Below is a small trained network, with its code and all its weights. Each question gives an input and a class and asks what happens when units are switched off, that is, made to give their printed mean instead of their output.

import numpy as np


def w(rows, s, z=0):
    codes = np.array(rows[::2]) - 128.0
    scale = np.full(codes.shape[1], s)
    scale[-1] = z or s
    return codes * scale


def norm(h):
    return h / np.sqrt((h * h).mean(-1, keepdims=True) + 1e-5)


def f(y):
    return y / 2 * (1 + np.tanh(0.7978845608 * (y + 0.044715 * y**3)))


def log_softmax(a):
    a = a - a.max(-1, keepdims=True)
    return a - np.log(np.exp(a).sum(-1, keepdims=True))


def net(x, mask):
    res = np.array(x, float).reshape(1, 8) / 4 @ E
    u = 0
    for l in range(3):
        y = f(norm(res) @ A[l][:, :-1].T + A[l][:, -1])
        res = res + np.where(mask[u : u + 13], y, B[l][:, -1]) @ B[l][:, :-1]
        u += 13
    return log_softmax(norm(res)[-1] @ U[:, :-1].T + U[:, -1])


A, B = {}, {}
E = w([
[154,43,112,132,204,165],'x0',
[130,127,129,130,128,130],'x1',
[5,76,118,187,126,90],'x2',
[128,128,126,127,126,127],'x3',
[122,158,167,125,186,93],'x4',
[129,125,125,127,127,127],'x5',
[82,199,95,133,156,193],'x6',
[129,126,127,127,130,126],'x7',
],0.0034)
A[0] = w([
[132,165,105,78,249,102,169],'0.n0',
[154,147,114,136,157,113,6],'0.n1',
[94,134,135,143,60,84,72],'0.n2',
[168,70,62,125,40,203,235],'0.n3',
[48,100,4,69,12,147,201],'0.n4',
[108,214,85,171,140,254,144],'0.n5',
[44,116,132,150,117,88,206],'0.n6',
[141,85,92,95,215,102,218],'0.n7',
[143,136,186,198,104,142,36],'0.n8',
[146,22,126,138,222,127,132],'0.n9',
[177,146,182,141,129,95,196],'0.n10',
[129,190,170,139,219,21,181],'0.n11',
[111,217,154,127,54,68,119],'0.n12',
],0.0046,0.0017)
B[0] = w([
[125,148,164,170,111,127,208],'0.n0',
[89,99,129,126,73,107,93],'0.n1',
[182,150,16,77,163,159,155],'0.n2',
[136,239,200,204,178,105,229],'0.n3',
[138,147,171,184,168,121,251],'0.n4',
[102,140,190,75,201,93,239],'0.n5',
[218,169,124,145,112,166,235],'0.n6',
[143,163,127,146,85,170,216],'0.n7',
[125,108,131,102,105,142,100],'0.n8',
[151,145,88,131,122,213,246],'0.n9',
[126,165,63,170,157,125,188],'0.n10',
[166,155,119,208,96,156,233],'0.n11',
[116,66,92,124,97,253,232],'0.n12',
],0.0046,0.0021)
A[1] = w([
[217,81,85,177,106,73,131],'1.n0',
[32,118,125,130,44,90,183],'1.n1',
[208,149,129,39,168,137,55],'1.n2',
[116,236,65,115,56,51,125],'1.n3',
[137,242,201,205,180,176,247],'1.n4',
[37,72,120,130,144,101,189],'1.n5',
[103,101,164,102,163,205,158],'1.n6',
[161,132,1,163,99,114,84],'1.n7',
[181,64,145,90,65,73,148],'1.n8',
[134,43,180,100,83,85,173],'1.n9',
[205,110,174,122,106,137,88],'1.n10',
[126,102,75,106,119,202,22],'1.n11',
[51,69,62,198,146,111,144],'1.n12',
],0.0053,0.0013)
B[1] = w([
[2,142,185,78,175,143,155],'1.n0',
[183,225,83,121,213,151,125],'1.n1',
[135,152,103,98,94,17,142],'1.n2',
[154,100,140,132,176,219,145],'1.n3',
[92,17,127,133,105,62,255],'1.n4',
[227,250,109,27,143,157,123],'1.n5',
[181,58,106,110,40,141,142],'1.n6',
[87,77,178,138,29,102,143],'1.n7',
[16,110,102,131,189,169,128],'1.n8',
[108,208,130,165,188,192,119],'1.n9',
[82,163,106,91,164,79,144],'1.n10',
[128,99,150,108,13,142,127],'1.n11',
[192,237,90,32,106,33,144],'1.n12',
],0.0038,0.0084)
A[2] = w([
[87,133,167,130,179,79,155],'2.n0',
[186,149,189,225,139,82,36],'2.n1',
[97,72,117,144,154,185,135],'2.n2',
[88,83,109,49,120,109,93],'2.n3',
[95,88,67,123,83,89,238],'2.n4',
[106,212,130,135,68,179,225],'2.n5',
[134,75,137,149,109,74,168],'2.n6',
[120,136,23,117,94,69,246],'2.n7',
[154,184,106,158,121,254,187],'2.n8',
[205,204,94,106,162,114,116],'2.n9',
[57,119,83,112,141,117,199],'2.n10',
[97,152,101,104,169,133,164],'2.n11',
[94,162,71,71,108,125,132],'2.n12',
],0.0061,0.0011)
B[2] = w([
[89,81,158,93,102,164,224],'2.n0',
[101,224,101,219,75,147,207],'2.n1',
[171,149,89,98,173,112,187],'2.n2',
[154,81,211,126,81,142,146],'2.n3',
[184,140,233,102,106,112,214],'2.n4',
[192,51,128,141,174,163,169],'2.n5',
[118,131,104,95,2,186,254],'2.n6',
[173,168,222,101,87,67,170],'2.n7',
[189,80,110,127,158,90,147],'2.n8',
[119,213,150,89,123,47,132],'2.n9',
[146,102,166,75,119,92,169],'2.n10',
[128,122,163,58,102,153,123],'2.n11',
[153,125,184,141,67,158,119],'2.n12',
],0.0042,0.0029)
U = w([
[184,254,141,72,145,41,139],'0',
[128,93,142,149,112,135,215],'1',
[121,100,141,137,107,150,183],'2',
[118,101,127,143,108,142,164],'3',
[217,92,24,142,190,191,91],'4',
[101,115,130,132,110,145,131],'5',
[43,116,147,65,221,148,23],'6',
[69,179,68,230,122,154,4],'7',
],0.0096,0.0039)

Each question gives the input, the list of numbers given to net, and the class t.
The units are the neurons (one row each of A and B). Each row of codes is followed by its name. A weight is (code - 128) times the scale printed after its matrix; where a second scale follows, it is the last column's (A, B and U).
mask holds one flag per neuron, layer by layer. A switched-off neuron (its flag False) gives its mean, the last column of its row in B, instead of its output. The means were averaged over made-up inputs and are rounded, as every weight is.
A unit's drop is (log p(t) with every unit on - log p(t) with that unit switched off) / (log p(t) with every unit on - log p(t) with every unit switched off).
The circuit of an input: a set's keep is (log p(t) with only the set's units on - log p(t) with every unit switched off) / (log p(t) with every unit on - log p(t) with every unit switched off). Starting from the 12 units with the biggest drops (on a tie, the unit counted first), units are removed one at a time, each time the one whose removal leaves the highest keep (on an exact tie, the one counted first), for as long as the keep stays at least 0.8.
units of the circuit, in order: the units of the circuit, biggest drop first
unit that matters most: the unit with the biggest drop
k most important neurons: the k neurons with the biggest drops, biggest first
k most important neurons of layer l: the k neurons of layer l with the biggest drops, biggest first
input [-2,0,1,0,8,2,2,7], class 7: unit that matters most : 0.n11
input [0,-8,-5,4,3,-6,6,5], class 2: 2 most important neurons : (1.n4; 1.n12)
input [3,-4,4,-1,8,-3,-3,-5], class 7: units of the circuit, in order : (0.n11; 2.n1)
input [5,4,3,5,-1,-6,8,7], class 6: 2 most important neurons : (0.n5; 0.n12)
input [-2,-3,5,0,8,-7,-3,-3], class 7: 3 most important neurons of layer 0 : (0.n11; 0.n6; 0.n5)
input [-7,4,2,6,-7,6,-7,0], class 4: 4 most important neurons : (1.n4; 1.n3; 1.n1; 0.n12)
input [7,-2,3,-1,-2,-3,-2,2], class 4: 4 most important neurons : (1.n4; 1.n2; 2.n2; 2.n0)
input [1,-2,8,8,-8,-2,8,-4], class 0: 2 most important neurons : (1.n12; 1.n5)
input [7,-4,5,0,1,2,1,-3], class 4: 3 most important neurons : (0.n9; 1.n4; 1.n2)
input [-1,2,7,-2,1,-2,-5,5], class 0: units of the circuit, in order : (1.n12; 1.n5)
input [-8,4,8,8,-1,-5,1,-5], class 0: 3 most important neurons : (1.n12; 1.n1; 0.n9)
input [8,5,4,-6,-2,6,-3,-2], class 4: units of the circuit, in order : (1.n4; 2.n2)
input [7,-1,-7,4,-5,-4,0,-3], class 0: 2 most important neurons : (1.n2; 0.n12)
input [8,-3,3,-6,3,-8,7,-1], class 4: units of the circuit, in order : (1.n0; 2.n2)
input [-7,-6,6,4,-7,7,1,0], class 4: units of the circuit, in order : (1.n3; 1.n1; 2.n5; 0.n2)
input [2,4,-2,-5,-6,2,4,0], class 7: 3 most important neurons : (0.n3; 2.n1; 1.n0)
input [-1,3,-1,-6,0,-5,8,6], class 6: units of the circuit, in order : (0.n5)
input [1,2,-7,4,-7,-7,-3,-7], class 0: units of the circuit, in order : (0.n3; 2.n9)
input [-4,-3,3,3,-7,0,-7,4], class 6: 3 most important neurons : (1.n0; 0.n11; 0.n2)
input [7,2,4,3,-5,-7,5,-1], class 4: units of the circuit, in order : (2.n2; 1.n12)
input [0,-1,-8,-8,-7,-8,-7,0], class 0: units of the circuit, in order : (0.n3; 1.n10; 2.n9)
input [-6,-3,8,2,-1,2,-4,-1], class 0: 2 most important neurons : (1.n12; 1.n1)
input [-8,-1,5,0,5,-4,2,-4], class 4: unit that matters most : 1.n3
input [-8,-1,5,-6,7,6,0,1], class 4: 2 most important neurons : (1.n3; 0.n12)
input [4,-5,5,-1,-8,4,-3,3], class 7: 2 most important neurons of layer 1 : (1.n2; 1.n4)
